Below are the code and all the weights of a small trained network. Each question names an input and a target symbol and asks about switching units off, where a switched-off unit gives its printed mean instead of its output.

import numpy as np


def w(rows, s, z=0):
    codes = np.array(rows[::2]) - 128.0
    scale = np.full(codes.shape[1], s)
    scale[-1] = z or s
    return codes * scale


def f(y):
    return y / 2 * (1 + np.tanh(0.7978845608 * (y + 0.044715 * y**3)))


def softmax(a):
    e = np.exp(a - a.max(-1, keepdims=True))
    return e / e.sum(-1, keepdims=True)


def log_softmax(a):
    a = a - a.max(-1, keepdims=True)
    return a - np.log(np.exp(a).sum(-1, keepdims=True))


def net(x, mask):
    ids = ['γεζλξστ'.index(c) for c in x.split()]
    T = len(ids)
    res = E[ids] + P[:T]
    r = res
    for j in range(2):
        rows = slice(4 * j, 4 * j + 4)
        q, k, v = (r @ M[0][rows].T for M in (Q, K, V))
        z = softmax(np.where(np.tri(T) > 0, q @ k.T / 4**0.5, -1e9)) @ v
        o = O[0][rows]
        res = res + np.where(mask[j], z, o[:, -1]) @ o[:, :-1]
    y = f(res @ A[0][:, :-1].T + A[0][:, -1])
    res = res + np.where(mask[2:10], y, B[0][:, -1]) @ B[0][:, :-1]
    return log_softmax(res[-1] @ U[:, :-1].T + U[:, -1])


Q, K, V, O, A, B = {}, {}, {}, {}, {}, {}
E = w([
[81,105,186,101,63],'γ',
[127,255,172,172,173],'ε',
[177,196,101,113,71],'ζ',
[110,75,106,167,17],'λ',
[27,165,104,145,120],'ξ',
[99,70,101,131,7],'σ',
[215,204,72,239,128],'τ',
],0.0074)
P = w([
[123,104,233,254,104],'0',
[97,182,169,22,148],'1',
[98,116,96,116,124],'2',
[89,121,105,123,80],'3',
[165,154,160,113,62],'4',
[43,163,78,169,80],'5',
[162,208,164,168,44],'6',
[61,239,80,133,55],'7',
],0.0059)
Q[0] = w([
[173,88,193,86,113],'head 0',
[83,244,191,130,50],'head 0',
[123,192,122,185,96],'head 0',
[208,137,233,167,91],'head 0',
[152,74,130,149,172],'head 1',
[62,220,150,217,6],'head 1',
[180,168,116,189,119],'head 1',
[151,133,157,50,148],'head 1',
],0.012)
K[0] = w([
[107,109,96,173,158],'head 0',
[100,162,149,209,70],'head 0',
[112,161,143,136,91],'head 0',
[64,141,85,155,110],'head 0',
[127,101,131,83,163],'head 1',
[143,120,164,252,133],'head 1',
[107,135,182,119,93],'head 1',
[104,156,98,115,81],'head 1',
],0.018)
V[0] = w([
[183,129,68,205,148],'head 0',
[207,49,96,137,67],'head 0',
[219,147,220,103,118],'head 0',
[106,86,106,110,98],'head 0',
[125,180,108,64,5],'head 1',
[200,57,165,162,146],'head 1',
[156,198,197,83,158],'head 1',
[199,193,80,137,126],'head 1',
],0.016)
O[0] = w([
[86,91,85,197,172,251],'head 0',
[129,183,184,189,231,112],'head 0',
[188,83,254,144,116,173],'head 0',
[124,194,121,118,163,54],'head 0',
[32,109,109,225,153,143],'head 1',
[178,146,209,104,170,224],'head 1',
[193,51,112,183,94,88],'head 1',
[133,54,92,135,196,235],'head 1',
],0.014,0.0028)
A[0] = w([
[132,118,118,217,149,148],'neuron 0',
[149,219,72,163,30,151],'neuron 1',
[159,112,124,213,57,149],'neuron 2',
[100,133,209,65,61,46],'neuron 3',
[254,133,97,123,111,41],'neuron 4',
[100,199,125,170,175,67],'neuron 5',
[40,94,155,124,230,150],'neuron 6',
[210,166,131,39,72,252],'neuron 7',
],0.0073,0.003)
B[0] = w([
[79,172,86,130,106,229],'neuron 0',
[9,78,153,121,172,223],'neuron 1',
[124,68,149,48,48,222],'neuron 2',
[220,159,69,160,210,160],'neuron 3',
[180,214,121,53,113,183],'neuron 4',
[177,163,114,86,41,215],'neuron 5',
[161,139,132,232,91,254],'neuron 6',
[2,105,171,92,196,223],'neuron 7',
],0.0091,0.0052)
U = w([
[137,230,113,120,116,4],'γ',
[148,224,45,129,116,134],'ε',
[152,134,143,112,255,137],'ζ',
[89,124,237,153,110,251],'λ',
[151,138,119,73,61,10],'ξ',
[146,93,95,214,100,118],'σ',
[86,162,43,89,154,211],'τ',
],0.0041,0.0035)

Each question gives the input, a string of symbols that net reads in full, and the target symbol t.
The units are the heads (4 rows each of Q, K, V and O) and the neurons (one row each of A and B). Each row of codes is followed by its name. A weight is (code - 128) times the scale printed after its matrix; where a second scale follows, it is the last column's (O, A, B and U).
mask holds one flag per unit, heads first, then neurons. A switched-off unit (its flag False) gives its mean, the last column of its rows in O or B, instead of its output. The means were averaged over made-up inputs and are rounded, as every weight is.
A unit's drop is (log p(t) with every unit on - log p(t) with that unit switched off) / (log p(t) with every unit on - log p(t) with every unit switched off).
The circuit of an input: a set's keep is (log p(t) with only the set's units on - log p(t) with every unit switched off) / (log p(t) with every unit on - log p(t) with every unit switched off). Starting from all 10 units, units are removed one at a time, each time the one whose removal leaves the highest keep (on an exact tie, the one counted first), for as long as the keep stays at least 0.8.
circuit, biggest first: the units of the circuit, biggest drop first
unit that matters most: the unit with the biggest drop
k most important neurons: the k neurons with the biggest drops, biggest first
which heads matter: for each layer, one digit per head in row order, 1 if its drop is at least 0.15 and else 0, layers parted by /
drop when u is switched off: that unit's drop, to one decimal
input ε γ ζ, target ξ: unit that matters most -> head 1
input ξ ξ ξ γ γ γ σ, target τ: which heads matter -> 11
input τ τ γ λ ξ γ γ, target ζ: which heads matter -> 01
input τ τ τ ξ λ ζ, target ζ: circuit, biggest first -> head 1; neuron 5
input ξ ξ λ τ, target τ: which heads matter -> 11
input ε ζ ζ τ ζ τ, target ξ: circuit, biggest first -> head 1; neuron 2; neuron 4
input ξ τ γ ξ τ, target τ: circuit, biggest first -> head 0; neuron 1; head 1
input ζ σ ε ζ τ τ τ λ, target σ: circuit, biggest first -> head 1; neuron 6; head 0
input ζ ε ζ σ τ τ ε ζ, target σ: circuit, biggest first -> head 1; head 0
input ζ τ τ τ τ τ, target σ: circuit, biggest first -> head 1; head 0; neuron 6
input τ λ ξ γ τ, target ζ: circuit, biggest first -> head 1; neuron 5
input ζ ξ σ ζ ζ λ τ σ, target σ: which heads matter -> 01
input τ γ ζ τ ε γ τ, target ζ: which heads matter -> 01
input ξ λ ξ γ, target τ: which heads matter -> 11
input τ τ τ ξ ξ ζ ζ, target ζ: circuit, biggest first -> head 1; neuron 7
input ζ τ ζ, target σ: which heads matter -> 01
input τ ζ ζ ξ ζ γ, target ζ: which heads matter -> 01
input τ ε λ ζ γ ξ γ λ, target ζ: most important neuron -> neuron 7
input τ ζ λ τ λ ζ σ, target ζ: drop when head 1 is switched off -> 0.9
input ζ τ τ ξ, target σ: drop when neuron 0 is switched off -> 0.0
input τ ξ τ λ ξ ζ ε, target ζ: drop when neuron 6 is switched off -> 0.1
